Below are the code and all the weights of a small trained network. Each question names an input and a class and asks about switching units off, where a switched-off unit gives its printed mean instead of its output.

import numpy as np


def w(rows, s, z=0):
    codes = np.array(rows[::2]) - 128.0
    scale = np.full(codes.shape[1], s)
    scale[-1] = z or s
    return codes * scale


def f(y):
    return np.maximum(y, 0)


def log_softmax(a):
    a = a - a.max(-1, keepdims=True)
    return a - np.log(np.exp(a).sum(-1, keepdims=True))


def net(x, mask):
    res = np.array(x, float).reshape(1, 2) / 4 @ E
    y = f(res @ A[0][:, :-1].T + A[0][:, -1])
    res = res + np.where(mask, y, B[0][:, -1]) @ B[0][:, :-1]
    return log_softmax(res[-1] @ U[:, :-1].T + U[:, -1])


A, B = {}, {}
E = w([
[191,38,52],'x0',
[235,84,245],'x1',
],0.013)
A[0] = w([
[165,104,162,77],'N0',
[43,203,235,78],'N1',
[159,11,30,86],'N2',
[99,186,25,90],'N3',
[78,151,79,76],'N4',
[105,191,85,176],'N5',
[105,59,133,252],'N6',
[30,196,190,104],'N7',
[70,115,8,113],'N8',
[223,89,175,115],'N9',
],0.013)
B[0] = w([
[255,132,188,159],'N0',
[206,104,85,224],'N1',
[250,69,69,239],'N2',
[185,145,169,221],'N3',
[213,128,184,180],'N4',
[169,196,129,216],'N5',
[38,249,57,237],'N6',
[189,92,65,219],'N7',
[185,159,174,252],'N8',
[200,175,157,220],'N9',
],0.015)
U = w([
[170,172,248,101],'0',
[168,72,42,77],'1',
[90,215,94,252],'2',
[88,78,180,115],'3',
[57,91,111,107],'4',
[109,81,156,106],'5',
[117,85,158,99],'6',
],0.017,0.018)

Each question gives the input, the list of numbers given to net, and the class t.
The units are the neurons (one row each of A and B). Each row of codes is followed by its name. A weight is (code - 128) times the scale printed after its matrix; where a second scale follows, it is the last column's (A, B and U).
mask holds one flag per neuron, in row order. A switched-off neuron (its flag False) gives its mean, the last column of its row in B, instead of its output. The means were averaged over made-up inputs and are rounded, as every weight is.
A unit's drop is (log p(t) with every unit on - log p(t) with that unit switched off) / (log p(t) with every unit on - log p(t) with every unit switched off).
The circuit of an input: a set's keep is (log p(t) with only the set's units on - log p(t) with every unit switched off) / (log p(t) with every unit on - log p(t) with every unit switched off). Starting from all 10 units, units are removed one at a time, each time the one whose removal leaves the highest keep (on an exact tie, the one counted first), for as long as the keep stays at least 0.8.
units of the circuit, in order: the units of the circuit, biggest drop first
most important unit: the unit with the biggest drop
top k neurons: the k neurons with the biggest drops, biggest first
drop when u is switched off: that unit's drop, to one decimal
input [0,-3], class 2: most important unit -> N9
input [-7,6], class 1: top 2 neurons -> N1, N7
input [-2,-3], class 2: top 2 neurons -> N2, N9
input [-1,3], class 2: units of the circuit, in order -> N8, N3, N2
input [1,3], class 2: top 3 neurons -> N8, N3, N4
input [3,0], class 2: top 3 neurons -> N7, N1, N6
input [-4,-3], class 1: top 3 neurons -> N7, N6, N1
input [-6,5], class 1: top 3 neurons -> N1, N8, N7
input [5,-6], class 0: top 2 neurons -> N8, N3
input [-4,-1], class 1: top 3 neurons -> N7, N6, N1
input [-8,-7], class 1: top 3 neurons -> N7, N1, N9
input [-4,3], class 1: drop when N1 is switched off -> 0.2
input [7,-8], class 0: drop when N8 is switched off -> 0.8
input [-4,-5], class 0: most important unit -> N2
input [-1,-5], class 0: drop when N8 is switched off -> 0.0
input [-1,-4], class 0: drop when N6 is switched off -> 0.3
input [3,1], class 2: top 2 neurons -> N7, N1
